Below is a small trained network, with its code and all its weights. Each question gives an input and a target symbol and asks what happens when units are switched off, that is, made to give their printed mean instead of their output.

import numpy as np


def w(rows, s, z=0):
    codes = np.array(rows[::2]) - 128.0
    scale = np.full(codes.shape[1], s)
    scale[-1] = z or s
    return codes * scale


def norm(h):
    return h / np.sqrt((h * h).mean(-1, keepdims=True) + 1e-5)


def f(y):
    return np.maximum(y, 0)


def softmax(a):
    e = np.exp(a - a.max(-1, keepdims=True))
    return e / e.sum(-1, keepdims=True)


def log_softmax(a):
    a = a - a.max(-1, keepdims=True)
    return a - np.log(np.exp(a).sum(-1, keepdims=True))


def net(x, mask):
    ids = ['ΔΩηθμστ'.index(c) for c in x.split()]
    T = len(ids)
    res = E[ids] + P[:T]
    r = norm(res)
    for j in range(2):
        rows = slice(3 * j, 3 * j + 3)
        q, k, v = (r @ M[0][rows].T for M in (Q, K, V))
        z = softmax(np.where(np.tri(T) > 0, q @ k.T / 3**0.5, -1e9)) @ v
        o = O[0][rows]
        res = res + np.where(mask[j], z, o[:, -1]) @ o[:, :-1]
    y = f(norm(res) @ A[0][:, :-1].T + A[0][:, -1])
    res = res + np.where(mask[2:6], y, B[0][:, -1]) @ B[0][:, :-1]
    return log_softmax(norm(res)[-1] @ U[:, :-1].T + U[:, -1])


Q, K, V, O, A, B = {}, {}, {}, {}, {}, {}
E = w([
[118,202,63],'Δ',
[167,145,2],'Ω',
[119,204,62],'η',
[208,70,91],'θ',
[31,169,56],'μ',
[214,198,88],'σ',
[79,15,76],'τ',
],0.0079)
P = w([
[151,115,1],'0',
[146,110,13],'1',
[144,108,32],'2',
[143,116,48],'3',
[137,120,67],'4',
[136,119,79],'5',
[132,119,93],'6',
[130,119,103],'7',
[130,121,114],'8',
[126,120,126],'9',
[125,119,135],'10',
[126,119,145],'11',
[126,133,143],'12',
[123,149,148],'13',
],0.0086)
Q[0] = w([
[97,57,199],'H1',
[93,116,58],'H1',
[85,101,249],'H1',
[164,144,26],'H2',
[106,144,102],'H2',
[166,137,43],'H2',
],0.015)
K[0] = w([
[141,146,13],'H1',
[151,149,186],'H1',
[151,91,5],'H1',
[135,56,252],'H2',
[139,89,115],'H2',
[129,71,197],'H2',
],0.021)
V[0] = w([
[251,169,140],'H1',
[118,8,119],'H1',
[100,228,157],'H1',
[79,133,120],'H2',
[97,146,83],'H2',
[226,149,108],'H2',
],0.017)
O[0] = w([
[254,165,239,182],'H1',
[83,100,159,66],'H1',
[194,126,49,90],'H1',
[206,67,100,95],'H2',
[156,129,120,205],'H2',
[69,193,116,253],'H2',
],0.013,0.0066)
A[0] = w([
[218,146,172,150],'N1',
[153,166,125,76],'N2',
[76,2,164,252],'N3',
[155,75,172,115],'N4',
],0.016,0.0019)
B[0] = w([
[113,25,128,254],'N1',
[171,81,179,224],'N2',
[173,4,162,218],'N3',
[71,36,158,146],'N4',
],0.014,0.005)
U = w([
[175,142,80,100],'Δ',
[166,152,92,180],'Ω',
[193,150,63,254],'η',
[98,164,182,125],'θ',
[82,127,18,138],'μ',
[252,126,192,24],'σ',
[102,30,120,75],'τ',
],0.014,0.0082)

Each question gives the input, a string of symbols that net reads in full, and the target symbol t.
The units are the heads (3 rows each of Q, K, V and O) and the neurons (one row each of A and B). Each row of codes is followed by its name. A weight is (code - 128) times the scale printed after its matrix; where a second scale follows, it is the last column's (O, A, B and U).
mask holds one flag per unit, heads first, then neurons. A switched-off unit (its flag False) gives its mean, the last column of its rows in O or B, instead of its output. The means were averaged over made-up inputs and are rounded, as every weight is.
A unit's drop is (log p(t) with every unit on - log p(t) with that unit switched off) / (log p(t) with every unit on - log p(t) with every unit switched off).
The circuit of an input: a set's keep is (log p(t) with only the set's units on - log p(t) with every unit switched off) / (log p(t) with every unit on - log p(t) with every unit switched off). Starting from all 6 units, units are removed one at a time, each time the one whose removal leaves the highest keep (on an exact tie, the one counted first), for as long as the keep stays at least 0.8.
circuit, biggest first: the units of the circuit, biggest drop first
top k neurons: the k neurons with the biggest drops, biggest first
drop of u: that unit's drop, to one decimal
input η τ θ τ Δ η η η η τ η Δ Δ, target η: circuit, biggest first -> (H2)
input τ Ω σ, target τ: circuit, biggest first -> (N1; H2)
input η η Δ η η θ μ τ τ Δ, target τ: circuit, biggest first -> (H2; H1)
input Ω σ η η, target σ: circuit, biggest first -> (H1; N1; H2)
input μ σ η μ σ τ τ η, target τ: circuit, biggest first -> (H2; H1)
input σ τ η η, target τ: circuit, biggest first -> (H2; N1; H1)
input μ η η Ω μ η η θ η θ τ, target η: circuit, biggest first -> (H1; H2; N1; N3)
input η μ μ Ω θ Ω η σ σ η θ σ θ μ, target σ: top 2 neurons -> (N1; N2)
input σ θ η, target σ: top 2 neurons -> (N2; N1)
input θ η θ Δ Ω, target θ: drop of H1 -> 0.4
input Ω Δ Ω Ω η θ μ μ θ, target μ: drop of H2 -> 0.1
input σ μ μ Ω η η μ Ω η, target μ: drop of H1 -> 0.7
